Below is a small trained network, with its code and all its weights. Each question gives an input and a class and asks what happens when units are switched off, that is, made to give their printed mean instead of their output.

import numpy as np


def w(rows, s, z=0):
    codes = np.array(rows[::2]) - 128.0
    scale = np.full(codes.shape[1], s)
    scale[-1] = z or s
    return codes * scale


def norm(h):
    return h / np.sqrt((h * h).mean(-1, keepdims=True) + 1e-5)


def f(y):
    return y / 2 * (1 + np.tanh(0.7978845608 * (y + 0.044715 * y**3)))


def log_softmax(a):
    a = a - a.max(-1, keepdims=True)
    return a - np.log(np.exp(a).sum(-1, keepdims=True))


def net(x, mask):
    res = np.array(x, float).reshape(1, 7) / 4 @ E
    u = 0
    for l in range(4):
        y = f(norm(res) @ A[l][:, :-1].T + A[l][:, -1])
        res = res + np.where(mask[u : u + 8], y, B[l][:, -1]) @ B[l][:, :-1]
        u += 8
    return log_softmax(norm(res)[-1] @ U[:, :-1].T + U[:, -1])


A, B = {}, {}
E = w([
[49,141,75,189,118,128,115,153,7],'x0',
[180,121,111,74,72,127,50,54,87],'x1',
[86,81,154,129,190,158,72,104,117],'x2',
[97,135,105,137,181,31,112,71,120],'x3',
[192,168,138,116,247,127,170,128,26],'x4',
[130,127,128,127,125,128,127,129,127],'x5',
[108,76,100,69,124,109,121,185,117],'x6',
],0.0016)
A[0] = w([
[107,150,94,200,125,154,85,151,86,84],'L0N0',
[100,163,112,171,112,120,101,145,68,203],'L0N1',
[112,132,116,117,147,27,146,54,129,136],'L0N2',
[173,91,166,133,81,253,159,163,103,103],'L0N3',
[173,112,127,95,97,105,60,105,95,155],'L0N4',
[143,116,106,135,141,178,90,92,121,129],'L0N5',
[90,84,107,185,67,163,96,142,170,156],'L0N6',
[121,103,124,164,199,110,130,100,123,250],'L0N7',
],0.0035,0.0017)
B[0] = w([
[120,130,139,52,158,91,228,65,156,148],'L0N0',
[156,88,167,130,56,211,166,67,230,223],'L0N1',
[117,149,232,102,3,110,109,177,105,195],'L0N2',
[80,159,217,127,57,7,74,102,70,205],'L0N3',
[132,178,66,160,156,222,98,138,178,217],'L0N4',
[51,166,147,152,158,144,116,154,139,154],'L0N5',
[203,67,136,178,184,102,127,80,106,232],'L0N6',
[156,108,199,149,41,187,90,159,143,251],'L0N7',
],0.003,0.0013)
A[1] = w([
[172,151,145,130,185,121,149,128,25,110],'L1N0',
[137,203,110,122,72,107,172,101,105,159],'L1N1',
[178,152,137,84,167,177,156,146,80,190],'L1N2',
[84,85,136,118,79,74,107,117,183,116],'L1N3',
[73,143,112,105,99,111,105,82,179,137],'L1N4',
[96,105,185,142,155,115,139,75,147,245],'L1N5',
[38,134,61,155,101,147,160,98,40,95],'L1N6',
[89,39,45,4,128,105,127,205,96,155],'L1N7',
],0.0036,0.0012)
B[1] = w([
[134,28,161,185,145,100,130,98,164,176],'L1N0',
[78,114,136,81,109,111,126,140,167,202],'L1N1',
[120,55,87,220,93,64,83,94,166,207],'L1N2',
[178,92,132,171,120,175,133,147,61,226],'L1N3',
[142,49,182,174,158,170,196,142,28,184],'L1N4',
[86,115,134,76,160,173,150,185,99,249],'L1N5',
[183,73,102,53,155,135,230,107,51,164],'L1N6',
[74,221,227,210,125,154,156,3,194,201],'L1N7',
],0.0031,0.0013)
A[2] = w([
[112,127,159,157,245,164,171,248,154,171],'L2N0',
[157,165,156,234,157,186,150,69,151,127],'L2N1',
[91,91,75,125,32,175,110,189,190,163],'L2N2',
[71,163,69,83,188,190,11,122,135,144],'L2N3',
[252,97,185,100,202,125,121,127,211,186],'L2N4',
[171,126,186,42,134,148,97,157,246,158],'L2N5',
[183,125,137,136,212,12,143,112,55,1],'L2N6',
[55,39,138,106,200,167,119,76,99,213],'L2N7',
],0.0024,0.00075)
B[2] = w([
[100,177,49,145,28,136,101,180,163,196],'L2N0',
[111,111,136,114,127,149,123,69,172,219],'L2N1',
[188,140,111,216,184,38,110,63,106,196],'L2N2',
[186,192,117,117,145,96,185,193,157,121],'L2N3',
[95,34,79,160,146,179,168,107,56,251],'L2N4',
[95,142,128,92,127,157,255,96,4,243],'L2N5',
[223,100,184,199,77,152,87,154,167,73],'L2N6',
[228,162,134,92,103,162,114,181,165,233],'L2N7',
],0.0032,0.0012)
A[3] = w([
[91,83,238,96,159,252,56,193,108,209],'L3N0',
[188,128,91,129,158,111,88,105,139,198],'L3N1',
[125,142,74,156,121,125,141,195,171,254],'L3N2',
[128,98,176,144,43,115,158,107,135,135],'L3N3',
[95,118,153,160,57,148,88,86,81,170],'L3N4',
[187,131,142,49,128,134,77,52,54,208],'L3N5',
[152,145,106,149,53,22,204,79,154,140],'L3N6',
[137,170,151,128,91,197,118,33,147,177],'L3N7',
],0.0032,0.0008)
B[3] = w([
[162,186,35,80,123,41,97,66,112,252],'L3N0',
[137,92,84,224,69,176,81,185,193,130],'L3N1',
[167,153,115,137,71,151,46,100,172,133],'L3N2',
[149,151,192,105,216,108,23,153,67,204],'L3N3',
[187,129,222,127,226,72,168,221,207,205],'L3N4',
[41,126,106,175,37,139,186,254,127,222],'L3N5',
[136,155,20,52,187,192,27,109,133,189],'L3N6',
[46,154,111,158,236,103,185,118,208,217],'L3N7',
],0.0024,0.003)
U = w([
[208,3,150,231,149,130,84,99,155,145],'0',
[66,199,192,143,194,138,163,48,197,110],'1',
[124,62,106,71,103,177,228,111,53,124],'2',
[137,157,199,103,94,42,80,194,69,108],'3',
[176,191,36,62,133,135,58,108,146,114],'4',
[125,144,115,134,147,137,114,157,127,244],'5',
[91,157,72,194,50,176,137,201,195,3],'6',
],0.0064,0.0021)

Each question gives the input, the list of numbers given to net, and the class t.
The units are the neurons (one row each of A and B). Each row of codes is followed by its name. A weight is (code - 128) times the scale printed after its matrix; where a second scale follows, it is the last column's (A, B and U).
mask holds one flag per neuron, layer by layer. A switched-off neuron (its flag False) gives its mean, the last column of its row in B, instead of its output. The means were averaged over made-up inputs and are rounded, as every weight is.
A unit's drop is (log p(t) with every unit on - log p(t) with that unit switched off) / (log p(t) with every unit on - log p(t) with every unit switched off).
The circuit of an input: a set's keep is (log p(t) with only the set's units on - log p(t) with every unit switched off) / (log p(t) with every unit on - log p(t) with every unit switched off). Starting from the 12 units with the biggest drops (on a tie, the unit counted first), units are removed one at a time, each time the one whose removal leaves the highest keep (on an exact tie, the one counted first), for as long as the keep stays at least 0.8.
units of the circuit, in order: the units of the circuit, biggest drop first
k most important neurons: the k neurons with the biggest drops, biggest first
top k neurons in layer l: the k neurons of layer l with the biggest drops, biggest first
input [6,0,-6,5,-4,4,5], class 2: top neuron in layer 0	(L0N1)
input [-3,-5,-5,4,-2,-1,8], class 1: units of the circuit, in order	(L1N7 L3N5)
input [7,5,2,7,-6,-3,1], class 2: units of the circuit, in order	(L1N6 L1N4)
input [-7,0,1,-4,5,5,-3], class 2: units of the circuit, in order	(L2N5 L2N4)
input [6,-5,1,-8,0,0,-1], class 3: top 3 neurons in layer 0	(L0N3 L0N4 L0N6)
input [6,1,2,8,-6,0,-7], class 3: units of the circuit, in order	(L0N2 L1N7)
input [-8,-4,2,1,1,-6,0], class 2: units of the circuit, in order	(L2N5 L2N4)
input [-5,0,-8,-6,-5,-3,-5], class 4: 2 most important neurons	(L3N6 L1N7)
input [0,0,8,2,-7,-8,-4], class 4: units of the circuit, in order	(L3N0 L1N2 L2N7 L1N7)
input [-7,-7,8,-1,3,2,1], class 4: units of the circuit, in order	(L3N0 L2N0 L0N1 L3N4)
input [4,7,2,-5,-7,7,-6], class 0: units of the circuit, in order	(L0N6 L3N4)
input [-7,2,-3,1,-1,-8,8], class 1: units of the circuit, in order	(L1N7 L0N1)
input [1,4,-4,-6,-7,3,2], class 0: units of the circuit, in order	(L0N6 L2N2)
input [2,-3,0,3,-1,6,6], class 1: units of the circuit, in order	(L1N7)
input [-2,-7,8,-7,4,-1,0], class 4: top 2 neurons in layer 0	(L0N2 L0N3)
input [-8,0,8,-3,-1,4,8], class 1: units of the circuit, in order	(L1N7 L0N1)
input [6,-6,-8,-2,-7,-2,3], class 4: 2 most important neurons	(L3N6 L2N4)
input [-2,-5,3,-5,8,-4,5], class 0: 2 most important neurons	(L1N2 L1N0)
input [5,-7,7,2,-3,6,1], class 4: top 2 neurons in layer 2	(L2N7 L2N5)
input [-5,8,-5,2,1,0,-7], class 6: most important neuron	(L3N5)
input [7,2,8,-2,6,3,8], class 1: 2 most important neurons	(L1N7 L0N6)
input [-1,8,-2,5,-5,-3,-7], class 6: 4 most important neurons	(L3N5 L1N7 L0N4 L0N3)
input [5,-1,8,-4,4,6,0], class 4: 4 most important neurons	(L3N0 L2N7 L2N5 L1N4)
